Below are the code and all the weights of a small trained network. Each question names an input and a target symbol and asks about switching units off, where a switched-off unit gives its printed mean instead of its output.

import numpy as np


def w(rows, s, z=0):
    codes = np.array(rows[::2]) - 128.0
    scale = np.full(codes.shape[1], s)
    scale[-1] = z or s
    return codes * scale


def f(y):
    return np.maximum(y, 0)


def softmax(a):
    e = np.exp(a - a.max(-1, keepdims=True))
    return e / e.sum(-1, keepdims=True)


def log_softmax(a):
    a = a - a.max(-1, keepdims=True)
    return a - np.log(np.exp(a).sum(-1, keepdims=True))


def net(x, mask):
    ids = ['αβδεηθλξστφψω'.index(c) for c in x.split()]
    T = len(ids)
    res = E[ids] + P[:T]
    r = res
    for j in range(2):
        rows = slice(3 * j, 3 * j + 3)
        q, k, v = (r @ M[0][rows].T for M in (Q, K, V))
        z = softmax(np.where(np.tri(T) > 0, q @ k.T / 3**0.5, -1e9)) @ v
        o = O[0][rows]
        res = res + np.where(mask[j], z, o[:, -1]) @ o[:, :-1]
    y = f(res @ A[0][:, :-1].T + A[0][:, -1])
    res = res + np.where(mask[2:18], y, B[0][:, -1]) @ B[0][:, :-1]
    return log_softmax(res[-1] @ U[:, :-1].T + U[:, -1])


Q, K, V, O, A, B = {}, {}, {}, {}, {}, {}
E = w([
[145,131,139,203,64,126,84,128,183],'α',
[163,247,118,194,126,119,93,76,96],'β',
[163,177,94,121,165,107,52,188,133],'δ',
[120,57,99,112,152,64,20,121,124],'ε',
[108,150,73,100,222,63,99,107,190],'η',
[131,83,209,116,67,136,121,232,163],'θ',
[243,95,142,110,112,94,143,110,76],'λ',
[157,169,228,82,192,128,110,127,160],'ξ',
[73,136,104,162,79,94,186,116,158],'σ',
[182,63,90,127,94,120,92,163,112],'τ',
[162,106,181,237,158,87,144,165,168],'φ',
[131,171,112,164,191,41,251,167,132],'ψ',
[117,138,231,128,41,41,163,77,116],'ω',
],0.024)
P = w([
[75,121,94,109,217,179,134,137,42],'0',
[115,116,66,70,216,117,131,127,108],'1',
[123,124,79,78,190,100,131,138,113],'2',
[134,132,85,96,169,85,133,138,111],'3',
[136,139,99,90,153,76,131,143,119],'4',
[137,157,106,100,131,65,126,148,122],'5',
[147,157,124,100,122,56,130,152,122],'6',
[144,166,132,111,107,44,127,157,121],'7',
[151,175,142,107,86,41,118,158,129],'8',
[146,166,150,105,79,21,138,147,123],'9',
[153,168,163,101,66,12,138,144,127],'10',
[154,167,178,102,51,1,133,146,121],'11',
[164,167,185,103,46,2,132,145,121],'12',
],0.009)
Q[0] = w([
[80,137,159,189,103,181,140,105,142],'H0',
[162,137,84,31,144,28,77,180,156],'H0',
[113,117,170,126,122,195,155,92,95],'H0',
[66,158,216,108,131,210,251,150,77],'H1',
[89,133,109,142,130,189,174,148,126],'H1',
[158,94,88,104,147,32,100,165,127],'H1',
],0.013)
K[0] = w([
[56,108,6,107,197,226,52,145,156],'H0',
[133,212,221,82,22,3,130,98,173],'H0',
[126,104,42,51,183,219,109,165,129],'H0',
[132,41,16,104,254,249,133,179,125],'H1',
[82,118,33,145,148,217,146,153,132],'H1',
[172,158,211,114,59,18,223,124,197],'H1',
],0.009)
V[0] = w([
[116,195,75,254,222,90,8,226,230],'H0',
[31,85,196,29,110,176,77,160,202],'H0',
[133,77,27,118,18,179,72,87,132],'H0',
[71,99,105,132,38,157,157,40,133],'H1',
[249,138,162,217,138,142,75,121,213],'H1',
[137,9,120,172,110,139,214,217,203],'H1',
],0.0071)
O[0] = w([
[147,103,52,86,121,69,186,122,122,70],'H0',
[156,121,121,92,143,107,131,203,165,56],'H0',
[122,93,65,163,151,111,2,168,103,2],'H0',
[156,147,130,197,57,89,92,132,177,82],'H1',
[140,7,162,162,242,148,115,99,144,173],'H1',
[48,101,163,176,149,64,94,159,100,84],'H1',
],0.0091,0.0075)
A[0] = w([
[207,116,115,160,93,123,217,243,49,163],'N0',
[175,177,173,128,167,92,91,97,137,115],'N1',
[128,91,153,98,117,73,139,74,79,185],'N2',
[140,152,132,62,179,74,155,92,125,152],'N3',
[164,107,226,1,160,211,112,202,111,2],'N4',
[99,123,122,122,68,181,231,128,232,154],'N5',
[93,78,134,129,92,103,153,147,221,169],'N6',
[79,105,69,59,47,66,129,208,186,81],'N7',
[163,79,57,154,147,126,86,106,123,83],'N8',
[88,125,89,137,173,94,59,47,141,82],'N9',
[142,180,197,205,154,125,120,127,183,139],'N10',
[147,174,125,216,140,142,153,180,187,152],'N11',
[202,154,193,144,131,139,138,239,113,98],'N12',
[106,153,70,80,49,127,36,113,86,99],'N13',
[144,175,105,219,118,128,189,84,97,106],'N14',
[49,164,129,151,144,76,119,119,171,50],'N15',
],0.0087,0.0065)
B[0] = w([
[96,136,161,115,149,145,66,44,137,173],'N0',
[88,97,72,155,109,126,125,123,132,215],'N1',
[114,191,98,161,130,177,152,174,136,221],'N2',
[153,102,181,129,80,164,90,153,103,249],'N3',
[141,153,87,85,109,100,101,127,123,206],'N4',
[131,115,114,194,128,118,58,177,150,207],'N5',
[128,159,118,109,170,111,86,168,94,185],'N6',
[111,184,92,190,157,125,159,97,75,169],'N7',
[95,154,185,98,97,119,151,88,255,169],'N8',
[191,131,155,158,119,116,181,108,93,183],'N9',
[108,88,96,76,167,145,151,116,121,231],'N10',
[121,121,99,124,172,170,199,135,158,177],'N11',
[208,125,135,168,156,97,149,121,94,192],'N12',
[84,14,89,92,51,179,168,112,114,150],'N13',
[128,90,160,79,111,56,109,112,130,185],'N14',
[90,146,163,164,116,123,85,106,122,164],'N15',
],0.0093,0.014)
U = w([
[111,75,166,132,180,114,208,162,58,121],'α',
[157,95,144,176,120,41,109,157,189,194],'β',
[94,185,223,127,71,131,170,159,99,239],'δ',
[74,220,140,114,164,159,65,116,166,96],'ε',
[152,113,182,67,133,118,75,212,122,177],'η',
[90,87,101,50,118,29,168,101,55,39],'θ',
[107,152,70,211,89,77,98,125,73,156],'λ',
[164,126,180,255,146,237,32,88,47,159],'ξ',
[80,33,144,89,104,88,30,128,77,104],'σ',
[168,184,82,135,144,130,224,184,72,83],'τ',
[125,153,140,184,154,80,22,196,67,163],'φ',
[183,193,150,127,104,99,145,39,102,11],'ψ',
[98,123,126,20,171,78,91,83,70,3],'ω',
],0.0061,0.0033)

Each question gives the input, a string of symbols that net reads in full, and the target symbol t.
The units are the heads (3 rows each of Q, K, V and O) and the neurons (one row each of A and B). Each row of codes is followed by its name. A weight is (code - 128) times the scale printed after its matrix; where a second scale follows, it is the last column's (O, A, B and U).
mask holds one flag per unit, heads first, then neurons. A switched-off unit (its flag False) gives its mean, the last column of its rows in O or B, instead of its output. The means were averaged over made-up inputs and are rounded, as every weight is.
A unit's drop is (log p(t) with every unit on - log p(t) with that unit switched off) / (log p(t) with every unit on - log p(t) with every unit switched off).
The circuit of an input: a set's keep is (log p(t) with only the set's units on - log p(t) with every unit switched off) / (log p(t) with every unit on - log p(t) with every unit switched off). Starting from the 12 units with the biggest drops (on a tie, the unit counted first), units are removed one at a time, each time the one whose removal leaves the highest keep (on an exact tie, the one counted first), for as long as the keep stays at least 0.8.
circuit, biggest first: the units of the circuit, biggest drop first
unit that matters most: the unit with the biggest drop
k most important neurons: the k neurons with the biggest drops, biggest first
drop of u: that unit's drop, to one decimal
input ξ α η σ λ σ λ η η ψ δ, target δ: unit that matters most : H0
input ξ η τ, target η: circuit, biggest first : (H1 H0 N5 N3)
input ξ λ φ β φ λ η ε λ ε σ α τ, target β: circuit, biggest first : (H1 N8 H0)
input η ε θ ξ ψ θ η θ λ λ λ σ ε, target λ: circuit, biggest first : (H1 N7)
input δ λ λ η β η ε δ, target ψ: circuit, biggest first : (H1 H0 N8)
input λ α λ τ ξ ξ β η, target ψ: circuit, biggest first : (H0 N9 H1)
input η δ η ω φ ξ β η ε α ξ, target ω: circuit, biggest first : (N4 H1)
input θ α λ λ δ α ξ, target η: 2 most important neurons : (N3 N4)
input η ε ω ε λ ξ, target ω: circuit, biggest first : (N4 N10 H0 N2)
input φ ε θ α α, target β: circuit, biggest first : (H0 H1 N8)
input η β φ τ, target α: circuit, biggest first : (H1 H0)
input σ α φ δ λ η α λ σ α β, target ψ: circuit, biggest first : (H1 H0 N5)
input λ α σ ψ λ ξ θ ψ α η ξ τ, target η: 2 most important neurons : (N4 N5)
input η α α λ α α η, target β: circuit, biggest first : (H1 H0 N8)
input ω λ η δ θ α δ α η ψ, target α: unit that matters most : H0
input θ λ θ θ ψ σ η, target λ: circuit, biggest first : (H1 H0 N7)
input ε η σ, target λ: 2 most important neurons : (N7 N5)
input ξ φ ψ ω φ φ, target β: 2 most important neurons : (N5 N14)
input ω δ λ, target ψ: 2 most important neurons : (N3 N12)
input η η η ε λ ξ α ξ ω ξ α η, target ε: circuit, biggest first : (H0)
input ω η λ θ η λ ε δ ξ α δ β τ, target ξ: 2 most important neurons : (N0 N12)
input ε ξ θ σ, target λ: drop of H1 : 0.3
input η η ε θ θ, target φ: drop of H0 : 0.2
input η φ φ α α α ψ ε, target δ: drop of N3 : 0.1
